Here is a tiny trained network, its code and every weight. The questions are about switching its units off for an input and a class, where a switched-off unit gives its printed mean instead of its output.

import numpy as np


def w(rows, s, z=0):
    codes = np.array(rows[::2]) - 128.0
    scale = np.full(codes.shape[1], s)
    scale[-1] = z or s
    return codes * scale


def norm(h):
    return h / np.sqrt((h * h).mean(-1, keepdims=True) + 1e-5)


def f(y):
    return np.maximum(y, 0)


def log_softmax(a):
    a = a - a.max(-1, keepdims=True)
    return a - np.log(np.exp(a).sum(-1, keepdims=True))


def net(x, mask):
    res = np.array(x, float).reshape(1, 4) / 4 @ E
    u = 0
    for l in range(2):
        y = f(norm(res) @ A[l][:, :-1].T + A[l][:, -1])
        res = res + np.where(mask[u : u + 4], y, B[l][:, -1]) @ B[l][:, :-1]
        u += 4
    return log_softmax(norm(res)[-1] @ U[:, :-1].T + U[:, -1])


A, B = {}, {}
E = w([
[129,91,132,74,184,102,61,43,184],'x0',
[150,190,196,153,26,68,137,139,197],'x1',
[77,42,80,178,89,107,142,90,113],'x2',
[155,137,56,197,4,125,185,2,47],'x3',
],0.008)
A[0] = w([
[112,127,116,241,114,143,203,113,50,63],'L0N1',
[122,99,203,141,185,252,229,229,106,82],'L0N2',
[135,122,184,174,94,197,63,32,53,5],'L0N3',
[205,219,148,130,126,125,88,255,125,108],'L0N4',
],0.0078,0.0022)
B[0] = w([
[86,128,127,173,103,139,179,112,100,235],'L0N1',
[180,90,149,51,111,149,112,186,212,242],'L0N2',
[160,148,103,151,179,165,155,64,176,184],'L0N3',
[141,254,221,130,143,122,104,83,63,255],'L0N4',
],0.0094,0.0068)
A[1] = w([
[90,71,41,101,199,198,2,94,187,43],'L1N1',
[191,111,59,141,55,58,146,67,181,119],'L1N2',
[128,53,142,170,74,68,110,71,146,2],'L1N3',
[197,134,77,88,168,166,174,139,22,124],'L1N4',
],0.0095,0.003)
B[1] = w([
[195,163,8,162,189,13,98,52,67,254],'L1N1',
[132,41,119,88,128,138,110,239,138,250],'L1N2',
[68,141,136,37,157,120,111,176,91,200],'L1N3',
[140,182,228,175,201,196,144,96,162,214],'L1N4',
],0.011,0.0054)
U = w([
[84,153,131,193,87,125,140,142,161,7],'0',
[184,204,198,132,167,112,112,96,86,254],'1',
[120,111,205,37,219,158,86,193,198,206],'2',
[71,61,64,134,69,76,173,158,64,55],'3',
[195,46,74,76,105,131,54,154,168,74],'4',
[185,68,14,92,254,39,60,56,139,133],'5',
[125,81,77,200,168,210,220,40,88,118],'6',
],0.014,0.0059)

Each question gives the input, the list of numbers given to net, and the class t.
The units are the neurons (one row each of A and B). Each row of codes is followed by its name. A weight is (code - 128) times the scale printed after its matrix; where a second scale follows, it is the last column's (A, B and U).
mask holds one flag per neuron, layer by layer. A switched-off neuron (its flag False) gives its mean, the last column of its row in B, instead of its output. The means were averaged over made-up inputs and are rounded, as every weight is.
A unit's drop is (log p(t) with every unit on - log p(t) with that unit switched off) / (log p(t) with every unit on - log p(t) with every unit switched off).
The circuit of an input: a set's keep is (log p(t) with only the set's units on - log p(t) with every unit switched off) / (log p(t) with every unit on - log p(t) with every unit switched off). Starting from all 8 units, units are removed one at a time, each time the one whose removal leaves the highest keep (on an exact tie, the one counted first), for as long as the keep stays at least 0.8.
units of the circuit, in order: the units of the circuit, biggest drop first
most important unit: the unit with the biggest drop
k most important neurons: the k neurons with the biggest drops, biggest first
k most important neurons of layer l: the k neurons of layer l with the biggest drops, biggest first
input [8,2,-5,6], class 5: 2 most important neurons	[L0N3; L0N4]
input [0,7,-3,6], class 3: 3 most important neurons	[L1N2; L0N4; L0N2]
input [-1,7,-8,-8], class 1: 2 most important neurons	[L0N4; L1N2]
input [-2,-1,-4,4], class 6: most important unit	L0N1
input [8,8,3,6], class 2: units of the circuit, in order	[L1N3; L1N2]
input [1,-4,-4,-2], class 1: 3 most important neurons	[L1N2; L1N1; L0N4]
input [-4,0,8,-7], class 4: 3 most important neurons	[L0N4; L1N4; L0N2]
input [7,1,-8,-3], class 1: 2 most important neurons	[L1N2; L0N2]
input [-3,-4,3,-5], class 5: units of the circuit, in order	[L1N1; L0N4]
input [-8,0,1,1], class 0: units of the circuit, in order	[L0N1; L1N1]
input [3,-2,8,5], class 3: units of the circuit, in order	[L1N2; L1N3]
input [2,8,-2,4], class 2: units of the circuit, in order	[L1N2; L1N1]
input [6,8,4,1], class 2: 2 most important neurons of layer 1	[L1N3; L1N1]
input [1,-3,5,-6], class 5: units of the circuit, in order	[L1N1]
input [1,-6,-8,6], class 6: 3 most important neurons	[L0N4; L0N3; L0N2]
input [5,2,-3,6], class 4: 2 most important neurons	[L1N2; L0N4]
input [5,7,0,-3], class 1: 3 most important neurons	[L1N2; L0N2; L1N3]
input [0,1,-1,5], class 6: 3 most important neurons	[L0N3; L0N2; L0N1]
input [8,8,7,2], class 2: 2 most important neurons of layer 1	[L1N3; L1N1]
input [0,-7,6,-8], class 5: most important unit	L1N1
